Each row has a class, written after it.
[ 23   6 -42 -24  -9  13 -19  -5  23 -37  14   6   1  14 -41 -30 -44  22
  -2 -13  15  52  -3 -21  -3  51 -17 -22  -2 -52 -16   4 -56   0] | dofor
[-29 -17 -32 -54  13  30 -18 -24 -10  10  -6  14 -20   7   9  15  41 -22
  -7  21  25  50  21 -90  -8 -45   1 -23 -22 -41   1   3 -15  57] | Fad
[  8  15 -26  45 -26 -12  13   6  73  14   4  -6   9   9  36  10  50 -51
   6  34  -9 -22  47  12  35  11  -6  18 -22  25  -6   3  35  35] | zut
[-20  10  -7 -25  -6  40 -13  20 -65  -9  -1 -39 -11  -8  37  38 -21 -66
  36   6 -49   1  32  14  51  13  -2   5   6 -17   2  20  19   7] | Fad
[-28  14   2   7 -38  45 -27  37 -49  44 -39 -24  -1   4 -44 -10 -38  26
  25 -14 -47  37  -3 -22  33  36 -17   8   8 -22  -5  57   4  31] | beb
[-26 -29 -71 -51  18 -20   9 -25 -28 -26 -52 -32 -41  -6  50  25  14 -56
 -36  47   5  21  -8 -49 -40 -17  23  29  -3   2  -6 -40  29 -25] | Fad
[ -2  -6  22  -2  12 -34  -1  -1 -66 -15  37  21 -58 -50 -16  15 -13   8
 -42 -23  26  14 -79 -17  13   4   3 -28  39   5  18 -10 -67  -7] | turam
[-38   7 -46  25 -23 -36  14  -3  40  44 -19  -3 -25  -6 -85 -26  25  13
 -30   7 -29  13   9 -21 -15 -28  -1 -28  31  69 -10  23  14 -16] | Tizik
[ 54 -56  25 -82  55 -29 -37  29 -64  -1  53  50 -23 -38  91  39  40 -21
 -19  17  54   1 -64 -33  25 -31  44 -68 -31  21  15 -94 -40  31] | dofor
[ -7 -13  74   5  10  61 -40   2  -3 -11  53  -6 -20  18  32  36 -60  10
   5 -44 -19  15 -54  17  13   9  -4 -10   1 -23 -32 -12 -21   2] | dofor
[-45   6 -31 -38   5 -11  19 -10 -28  -2   9   7 -40  13   9  37  24 -38
  -3  -9 -22  14 -46 -53  15 -46   8  -6   6  36   7  -7  -8 -44] | Tizik
[-37   4 -42  30 -12 -25 -31 -33  24 -31 -16 -20   8  -7   6  -4  -9 -26
  12  16  -4   7   9  19  22  24  13 -18  17   9  -8  21  14 -25] | Fad
[  1 -23 -27 -46 -11  44 -20  12 -27  24  25 -14 -44   8 -54  12  18  -7
  -3  23  30  51 -14 -53   7 -22  -9 -22 -20 -28   5   5 -31  33] | Tizik
[ 13  16 -65   9  -6 -40  -4  33  37  48 -19  28  41 -16  32  11 100 -31
  -3  20  16  -9  32 -69  26  -9   9  17 -14  20  22  -2  28  53] | beb
[-25 -45 -77 -19  21 -62 -18 -17 -10 -40 -12  20 -32 -22 -17 -14  30 -15
 -32  -9  22  47 -20 -97   6 -21  19  -9   6 -16  12 -23  -4  -6] | vifo
[-19  37 -48  33   7 -40 -22 -13  67   1  36   1  -9  -4  25  13  69 -25
 -22   2 -10 -60  10 -17   4 -11 -17  -2  -6  -3  27 -26  28  22] | tem
[ 17   5  33  -1   2  57 -22  46 -50  20  36 -24 -33 -10  13   0 -39 -23
  14 -24 -30 -15  16  16  33  37 -19 -18   7 -22 -13   9 -18  20] | Fid
[-12 -18  20  34 -11 -43  12  21  17  20 -14   8 -24 -21 -33 -13   8  27
 -24 -29  21  16 -44 -32  11  11   3 -15  20  45  19  16  41   2] | vifo
[  1  -6 -39 -18  -4  29   8  41 -49  12  -7  -6 -17  -9 -21 -20  -2   2
   0  -4 -54   4   5 -19  31   2  -9  -2   4 -28   6   0 -46   4] | Fid
[-39  23  37  51 -21 -16  10 -12  24  34   7  31  21  -3 -74  -6  12  39
  -2 -37 -41  -4  21   9   0 -29   5 -37  31  71   5  55  -9 -11] | Tizik
[  2  20 -33  50 -32 -40  36  -3  26 -13 -18   3  51 -21  18  11  33 -31
  23  38  -1 -37  52  52   2   2   1  26 -23  71  17  28  45  -8] | posen
[ -4   5 -13 -40  -9  28 -25   6 -74 -31   0 -41 -28  -5  16  10 -56 -33
  23   2 -22  25  14   2  25  43  -6  -5   2 -54  16  13   1   6] | tem
[-50 -32 -22  13   1 -27 -10 -16  -1  -1 -33   3  -5 -21   9   1  16   2
 -14  30  17  25   3 -13  -3 -27  19  -9   4  29 -10   2   4  14] | posen
[ 10 -43  57  19  14  21 -42  13  -6 -11  16 -17 -24  14  -2  15 -55  16
  -7 -23  15  -3  -6  26 -19  47   0 -32 -10   5 -35 -14   1   2] | Tizik
[-18   5 -41  10 -11  30 -27 -40  58 -22  20  -1 -41  25 -66 -30 -49  65
 -18 -27  26  29  -9  -6 -44  34 -59 -34  -8 -31 -33   3 -48  22] | tem
[ 26  13 -69 -21   0 -33   6  20  20  22 -10  17  32 -16  18   3  83 -50
   0  41  12 -40  70 -21   8 -13   3 -10  -3  35  30 -20  -9  28] | tib
[ -2 -16 -76 -39  16  20 -38  10 -34  -4   3 -21 -41   8  -8  -2   2 -53
   2  25 -20  16  12 -49  30   8 -20 -14   2 -54  -1 -26 -24  28] | tib
[-28 -27 -41 -34   4  30  -8  43 -22  16 -25   2 -10  -3 -14  15   7  -6
  -2 -19 -23  56  15 -22  32  12 -21 -36   9   7 -13 -22  -9  38] | dofor
[ 23 -10 -10 -31   3  35 -41  25 -28  25   5  -8 -11   5  -2   2  15 -19
  13  17  18  -7  12 -29  18  12  -3 -27 -10 -11   0 -11 -25  31] | tib
[-12  -5  66  40  16  26 -37  -9  25 -25  38  -6 -50  19  18  27 -69  15
  14 -60 -33 -27 -37  38  18   4   6 -13 -12  18 -26  -2  -6  -6] | zut
[ -7   4 -37 -51   9  -1 -14  38 -66   8 -39 -18   4 -14 -19  14  25 -25
  15   7 -23 -18  20 -11  26  -2  16 -14  19   4  46  -8 -12  -5] | tib
[-42 -31 -39  33 -27 -51   1   2  12  -9 -58  -3  -8 -24 -16   7   1 -13
 -12 -21  -4  36  16  -5 -17  23  22 -33  10  96  12  19  50 -16] | dofor
[-10  -6  56   0  18  29 -23  -9  36 -20  23   8  26  11  22  25 -53  20
  22 -35  -9   3 -11  60  -5  -8  11 -32  -2   7  -5  -5  -2  -8] | dofor
[  5  17  -8 -43   0 -11 -30  11 -39  -6  -6   0  -3 -12 -22 -12  18 -13
  10   7  -6   8  40 -29  38   7  26 -32   8 -24   5   8 -40  17] | zut
[-26  -2 -22 -11   1  13 -21  43 -65  -7 -17 -16  -4 -17  11  20   2 -21
  26   0 -11   0  15   1  55  20   0  -7  -7  -1   4   6  -1  19] | posen
[ -7 -25 -24  -6 -31  20  -9  19 -10  -5 -18 -11  -3   0 -23  -3 -23  -4
  23 -14 -14  34  43 -26  21  14  -5 -24   1   3 -25  43 -19  23] | Fad
[-62 -51 -23  22 -27 -75 -18  32  46   2 -44 -10 -21 -36 -39  29  38  45
 -39 -44  28 -11 -20   0 -40 -16  30 -45  27 103  27  -7   3 -13] | dofor
[-30 -32 -11 -15  13 -40   0  19  34  -2 -48   9 -33  -3  30  24  21  -4
  -9 -30  33  10   9 -34   3  -5  29 -37  -5  61   7 -16  14  19] | zut
[-41 -28 -33  34  19 -27 -43  12 -15 -11 -20  -4 -27 -27  -7   5  12  20
 -26   3  31  25 -44 -14  40  31   9 -12  17   0   0 -19 -14  19] | posen
[  3 -28 -69  37 -36  -9 -58  31 107  11  20 -12   8 -14   3  14  73  14
 -23  27  40 -18  13 -34  -6 -20  40  11 -39   9  21 -15 -24  49] | dofor
[  5  32 -56  22 -11 -28  55  -9 114  16   0  19  17  27   9  -7  47 -35
  12   7 -44 -33  35   5  18 -48 -15   8 -11  68 -35  -6  31 -12] | zut
[-14  19  -3 -29  48 -26  12  16  14  40 -33  50   3 -18   9  12  53   9
   7 -23  16  25 -19 -21  67 -35  46 -51  20  71  38 -17   6  21] | zut
[-31 -17 -29  34 -10 -25  -3  16  70  59 -29  13  -3 -13 -71 -37  63  50
 -19 -25  26   0 -21 -23 -10 -33   5 -60  20  81  -3   9   8  -5] | Fid
[-14  19 -64  25 -17   8  25  22  49  27 -20  -7  18  -5   4   5  60 -53
  -5  20 -31 -28  64 -17   1 -23 -12  18 -14  24 -16  -3  37  25] | turam
[-21 -16 -27  -9 -16  43 -41  20  -7  -2   7 -44 -17   7 -11  -6  -3 -18
  24  -1 -17 -10   5 -12  13 -12   9  -9 -14 -38  -3  14 -14  -9] | Fid
[  2  -8 -13 -56  17  12 -17  22 -48   2   8   1 -10 -20 -11  -4   7 -20
  20   9  19  21  -1 -14  40  -6  -4 -34  -7 -13  17 -14  12  12] | vifo
[-47 -19 -95  -2 -16  -4   4  -3   7   5 -19 -20 -55  -8 -30 -32   9  -9
 -35  24 -16  39 -18 -39   4   1 -23  -5  21 -22  -7  -6 -42  -4] | Fid
[-12  -1 -42 -40   6  36  -9 -22 -60  -4   8  -8  -6   1 -48   7   1 -36
   9  41 -22  39  35  15   3 -12 -20 -20  -8 -14  -2  -5 -11   0] | Tizik
[-33   3  56  10  13 -10 -16  -5  18 -28  10 -40 -11  -6  -6   7 -59   9
  -3 -31 -25 -44 -12  65 -24  -8   3   6  38   1 -12  -6  36 -55] | vifo
[-44  -7 -53 -13  39 -27 -17  -7  13  44 -59  27   7  -2 -30   2  59   2
 -14 -31  27  63 -30 -81   9 -16  -7 -28  28  21  -3 -14  52  18] | beb
[ -29  -15   21  -22   11   51  -19   -5   57    8   73    8  -57   17
   52   69    3    9  -14  -16  -17  -55  -49   11  -52 -102   -6   -4
  -60   41   -7  -51  -17   17] | dofor
[-30  10 -52 -16   5 -40 -17  15 -10 -17 -30  -3  -4 -30  26  18  11   3
   3 -20  -6   4 -14 -31  37 -10  59  -2  21  25  60   5 -12 -14] | tem
[-30  28 -29 -13   7  20 -33   2 -92   8 -16  -5  11 -10  -7  13  -9 -48
  23 -19 -68  30  26 -23  44  22 -20   7  28 -18 -21  18  17   2] | beb
[  7  34   0  36  -9 -28  -4   9  69  17   2  22  27   3  -7   3  71   6
   2  -4   0 -56  47   2  12  -8  12 -14 -23  44  14   5  11  29] | zut
[ -4   3  16 -21  -7  34  -9  49 -75   6  12  -3 -17 -23   6  11 -21  -3
  23 -43 -13   6 -13  -6  51  18  12 -21  23   8  17  24 -59  -9] | Fid
[-44   2 -56 -14 -27 -80   2 -12  90  -5 -38  -1  -8  23 -34 -44  15  24
 -11  -3   9 -12 -25 -72 -18 -25  19 -31  35  -5  15  26 -38 -38] | tib
[  0   4  -4 -72  13  33 -10  13 -78 -14  -5 -21 -35  11  25  25 -25 -30
   2  17 -19 -23   4 -12 -15  12 -15   4  -7 -45  22 -22 -38   2] | tib
[-22 -15 -34 -32   4  10  -6  16 -31 -10 -29 -18 -11   7  -7  23  17 -46
  24 -13 -29  19  28  -7  44  -6   0 -15   4  17 -21 -12  13  -3] | zut
[-27 -47  -2  14  15 -51 -21  25 -11   4   0   4 -24 -35  -1   5  48  10
 -39 -24  39  -8 -42 -11  13  14  -1 -50  42  20   8 -34 -33  -4] | Fid
[  -8  -18  -11  -10    3   21    7    2   49  -29   50   22   -9   27
   77   58   29   -1   21   10   11  -87  -13   11  -33  -78  -20   17
 -101   27   -9  -39  -18   19] | posen
[-32  -7 -32 -15 -12 -77   9  12  19 -28 -37 -31 -19 -21   4  -6   5 -29
 -15   7   1 -40  -5 -13 -28 -18  33 -18  10   5  23  -1  23 -40] | turam
[-15   0 -96  23   2 -19 -22 -10  61  -6  17   1 -12   7  39  11  78 -56
 -21  38 -10 -21  24 -62  21 -12 -13  11 -30 -27  -9 -27  14  40] | Fad
[-35 -21 -46 -46  23 -48 -11  -9  22 -18 -21  24   1  19   9  14  51  -5
   8 -23  41   8 -69 -70  26 -33  19 -44  22   1  29 -25 -38 -35] | tib
[-54   3 -68 -14  35 -17  -3 -14 -26  20 -61  21   6 -34 -21  14  47 -35
 -15 -28 -34  54  61 -67  16 -46  39 -18  53  63  -3  12  24   7] | Fad
[ 70  14 -23 -37  -8  30  -8   8  -6  20  -9   4   2  -3 -37 -30 -19  26
   5  36  55  12   9  -7 -22  31   9 -11 -14  13  17   8 -52  12] | tib
[-26   8  35 -35   5  34 -11   4  -1   8 -17 -11   2  11  21   7 -40  11
  27 -29 -10  19  21  -6   3  -8  10 -29   7 -12   7  23  14  20] | tem
[-36  21 -46  18  -1 -14  18   0  26   8  -9   9  17 -12   0   3  43 -34
   3   6 -16 -13  26  18  29  -2 -30  -3  10  49   0 -11  47  -8] | vifo
[-39 -14 -74  10  24 -25 -42 -16  19  19 -28   4 -31 -14  -9   0  37 -25
 -28  -3 -22   8  11 -75   1 -45  41  -5  30  35   6 -15  -4   5] | tib
[-30 -14  29  -3 -12  -2  37  -3  32  -1  34   1 -23  19 -30  15  10  15
 -17 -17 -21 -66 -42  44 -48 -46 -79 -40 -10  13 -49 -35 -13 -19] | turam
